Below are the code and all the weights of a small trained network. Each question names an input and a class and asks about switching units off, where a switched-off unit gives its printed mean instead of its output.

import numpy as np


def w(rows, s, z=0):
    codes = np.array(rows[::2]) - 128.0
    scale = np.full(codes.shape[1], s)
    scale[-1] = z or s
    return codes * scale


def f(y):
    return y / 2 * (1 + np.tanh(0.7978845608 * (y + 0.044715 * y**3)))


def log_softmax(a):
    a = a - a.max(-1, keepdims=True)
    return a - np.log(np.exp(a).sum(-1, keepdims=True))


def net(x, mask):
    res = np.array(x, float).reshape(1, 6) / 4 @ E
    y = f(res @ A[0][:, :-1].T + A[0][:, -1])
    res = res + np.where(mask, y, B[0][:, -1]) @ B[0][:, :-1]
    return log_softmax(res[-1] @ U[:, :-1].T + U[:, -1])


A, B = {}, {}
E = w([
[141,103,159,141,75,132,43,99,240,72,162],'x0',
[131,12,138,159,206,140,125,157,163,160,76],'x1',
[193,207,81,192,173,143,115,138,147,67,116],'x2',
[190,72,239,76,94,134,68,75,135,183,179],'x3',
[14,142,132,172,175,255,171,107,171,236,112],'x4',
[208,150,217,169,216,111,144,115,111,106,56],'x5',
],0.0091)
A[0] = w([
[155,131,148,162,143,136,118,121,141,94,109,160],'neuron 1',
[135,104,142,135,160,126,90,141,133,129,113,21],'neuron 2',
[55,122,78,182,155,197,141,136,151,201,116,62],'neuron 3',
[122,184,148,128,106,158,132,123,132,121,134,199],'neuron 4',
[96,254,182,125,103,154,128,109,139,139,135,178],'neuron 5',
[121,124,84,113,158,117,110,135,125,107,132,151],'neuron 6',
[122,190,168,147,165,147,138,124,134,161,121,195],'neuron 7',
[73,113,85,155,142,168,153,129,154,188,117,107],'neuron 8',
[133,146,90,125,140,70,148,148,105,24,109,116],'neuron 9',
[88,154,103,149,175,142,141,136,143,154,108,253],'neuron 10',
[94,134,61,81,64,136,138,129,96,181,154,106],'neuron 11',
[98,70,179,134,76,126,121,122,168,103,126,68],'neuron 12',
[143,156,146,141,144,136,140,121,91,119,126,156],'neuron 13',
[155,112,85,145,101,147,146,119,144,120,157,23],'neuron 14',
[67,152,42,209,188,118,160,148,148,15,63,178],'neuron 15',
],0.016,0.0025)
B[0] = w([
[92,133,103,102,100,119,155,138,88,169,139,161],'neuron 1',
[121,141,174,145,123,153,131,113,162,107,128,147],'neuron 2',
[142,60,82,160,191,142,90,137,133,156,62,238],'neuron 3',
[116,132,142,117,107,115,189,148,96,154,128,155],'neuron 4',
[146,202,137,137,87,125,155,128,144,97,179,182],'neuron 5',
[122,182,111,135,130,150,111,94,109,153,118,145],'neuron 6',
[138,94,90,161,151,109,124,140,116,100,84,175],'neuron 7',
[127,59,86,98,159,93,76,127,75,122,83,209],'neuron 8',
[91,100,23,167,167,155,113,130,107,156,71,192],'neuron 9',
[133,88,141,152,151,147,150,104,89,153,92,196],'neuron 10',
[86,193,73,108,79,130,107,135,171,108,180,190],'neuron 11',
[127,110,198,73,137,129,129,136,158,129,163,171],'neuron 12',
[117,121,78,155,109,132,93,116,125,116,119,153],'neuron 13',
[51,115,122,99,142,105,168,145,99,152,95,140],'neuron 14',
[140,250,57,144,54,119,162,130,98,102,183,251],'neuron 15',
],0.014,0.026)
U = w([
[143,196,72,192,99,131,149,125,93,108,87,140],'0',
[81,153,145,40,45,123,80,132,214,124,208,180],'1',
[130,20,89,159,210,142,33,123,121,169,2,171],'2',
[160,41,252,69,143,136,90,99,224,140,138,2],'3',
],0.0076,0.0036)

Each question gives the input, the list of numbers given to net, and the class t.
The units are the neurons (one row each of A and B). Each row of codes is followed by its name. A weight is (code - 128) times the scale printed after its matrix; where a second scale follows, it is the last column's (A, B and U).
mask holds one flag per neuron, in row order. A switched-off neuron (its flag False) gives its mean, the last column of its row in B, instead of its output. The means were averaged over made-up inputs and are rounded, as every weight is.
A unit's drop is (log p(t) with every unit on - log p(t) with that unit switched off) / (log p(t) with every unit on - log p(t) with every unit switched off).
The circuit of an input: a set's keep is (log p(t) with only the set's units on - log p(t) with every unit switched off) / (log p(t) with every unit on - log p(t) with every unit switched off). Starting from the 12 units with the biggest drops (on a tie, the unit counted first), units are removed one at a time, each time the one whose removal leaves the highest keep (on an exact tie, the one counted first), for as long as the keep stays at least 0.8.
units of the circuit, in order: the units of the circuit, biggest drop first
k most important neurons: the k neurons with the biggest drops, biggest first
drop when u is switched off: that unit's drop, to one decimal
input [-2,2,1,3,-8,-2], class 2: units of the circuit, in order : [neuron 15]
input [-3,-2,-1,8,-8,-2], class 1: units of the circuit, in order : [neuron 3; neuron 10]
input [8,0,-2,2,0,3], class 3: 2 most important neurons : [neuron 15; neuron 11]
input [-7,-4,0,-3,8,0], class 2: 2 most important neurons : [neuron 3; neuron 8]
input [0,-5,-6,5,-3,4], class 1: 3 most important neurons : [neuron 3; neuron 10; neuron 8]
input [-6,2,7,7,-5,6], class 2: 2 most important neurons : [neuron 15; neuron 5]
input [-5,-2,-1,-6,8,-8], class 2: 2 most important neurons : [neuron 3; neuron 8]
input [6,-4,-3,4,1,3], class 1: 4 most important neurons : [neuron 3; neuron 10; neuron 5; neuron 8]
input [2,8,1,2,-2,1], class 3: drop when neuron 15 is switched off : 0.4
input [1,-3,4,2,6,-3], class 2: drop when neuron 15 is switched off : 1.2
input [8,3,0,5,-6,-4], class 3: drop when neuron 15 is switched off : 0.5
input [-6,-4,-6,2,6,6], class 2: drop when neuron 15 is switched off : 0.2
